m =
[[124 128 134 128 134 132 116 127 132 136 117 139 128 130 139 127]
 [143 126 128 127  98 127 141 132 128 121 143 123 127 129 120 125]
 [124 124 139 123 140 127 121 126 116 139 135 127 128 130 132 127]
 [132 128 118 134 143 132  98 125 157 120 118 118 124 128 138 126]
 [132 133 131 132 117 127 113 125 134 137 123 134 129 127 124 131]
 [126 131 127 129 128 136 140 135 135 114 123 140 132 129 133 126]
 [110 125 111 130 157 126 138 125 130 122 109 121 126 126 136 131]
 [131 128 137 124 109 128 148 133 114 130 136 138 131 129 124 127]
 [130 118 118 128 142 127 114 123 141 125 126 107 120 129 140 125]
 [113 126 116 129 150 126 134 125 129 126 113 123 126 127 135 131]
 [126 131 129 130 106 126 139 127 124 138 118 139 128 127 125 131]
 [136 125 128 130 111 131 123 129 141 128 122 131 124 130 137 125]
 [117 127 121 127 127 129 157 131 123 123 115 136 128 128 133 129]]
Rows and columns are counted from 0.
(0, 0)	124
(10, 3)	130
(9, 3)	129
(6, 11)	121
(3, 5)	132
(8, 13)	129
(6, 10)	109
(5, 8)	135
(5, 12)	132
(3, 10)	118
(3, 6)	98
(11, 0)	136
(9, 0)	113
(6, 15)	131
(8, 1)	118
(2, 11)	127
(7, 9)	130
(11, 1)	125
(9, 1)	126
(5, 2)	127
(1, 9)	121
(9, 14)	135
(7, 11)	138
(7, 7)	133
(1, 0)	143
(2, 3)	123
(10, 1)	131
(8, 11)	107
(10, 10)	118
(4, 9)	137
(3, 2)	118
(9, 4)	150
(0, 10)	117
(8, 14)	140
(0, 15)	127
(4, 1)	133

M =
123	153	150	137	141	120	130	122	128	137	101
101	142	129	113	145	118	102	117	138	139	113
M[0, 0]	123
M[:, 2]	[150, 129]
M[0, 8]	128
M[0, 3]	137
M[1, 10]	113
M[:, 3]	[137, 113]
M[0, 9]	137

x =
[[130 113 122 122 113 123 131 115 122 123]
 [132 111 122 123 108 118 125 110 114 120]
 [130 128 119 120 129 115 113 115 110 115]
 [133 127 122 123 127 120 118 121 117 121]
 [137 126 122 124 125 120 115 122 115 121]
 [134 127 122 123 128 119 116 121 115 120]
 [119 122 139 147 119 144 129 127 125 119]
 [125 124 132 132 125 131 138 135 144 131]
 [134 127 123 125 127 121 119 125 119 122]
 [124 129 124 121 132 117 122 119 119 118]
 [115 121 151 142 118 125 155 130 156 130]
 [116 124 141 144 125 139 148 128 143 143]
 [123 126 126 117 131 131 146 123 146 137]
 [124 121 129 129 121 131 134 120 128 130]
 [122 125 150 153 117 149 135 126 133 133]
 [137 124 122 127 123 124 116 119 114 123]]
Indices start at 0.
(0, 0) -> 130
(3, 2) -> 122
(14, 5) -> 149
(5, 4) -> 128
(13, 3) -> 129
(10, 9) -> 130
(15, 7) -> 119
(10, 0) -> 115
(0, 1) -> 113
(10, 8) -> 156
(1, 4) -> 108
(0, 7) -> 115
(14, 4) -> 117
(8, 7) -> 125
(15, 0) -> 137
(3, 5) -> 120
(14, 8) -> 133
(1, 8) -> 114
(1, 0) -> 132
(7, 5) -> 131
(5, 9) -> 120
(13, 4) -> 121
(4, 6) -> 115
(6, 5) -> 144
(8, 3) -> 125
(3, 7) -> 121
(7, 9) -> 131
(14, 7) -> 126
(6, 9) -> 119
(14, 9) -> 133
(3, 6) -> 118
(5, 3) -> 123
(5, 5) -> 119
(5, 8) -> 115
(13, 5) -> 131
(15, 2) -> 122
(12, 1) -> 126

W = [125 121 147 122 158 100 124]
W[0] => 125
W[-5] => 147
W[1] => 121

data =
[[118 106 121 128 143]
 [148 150 137 110 136]
 [146 149 135 112 134]
 [127 123 108 131 138]
 [121 125 122 107 124]
 [137 133 144 130 120]
 [145 137 129 122 133]
 [141 146 127 121 125]
 [132 135 134 139 127]
 [149 136 158 130 118]]
Indices start at 0.
(0, 0)	118
(1, 4)	136
(8, 1)	135
(2, 4)	134
(4, 2)	122
(1, 2)	137
(0, 4)	143
(7, 0)	141
(5, 2)	144
(9, 2)	158
(3, 0)	127
(1, 0)	148
(4, 1)	125
(2, 3)	112
(2, 2)	135
(6, 2)	129
(3, 4)	138

grid = [111 158 148  99 107 155 151 103 103 151 155]
grid[0]: 111
grid[5]: 155
grid[9]: 151
grid[6]: 151
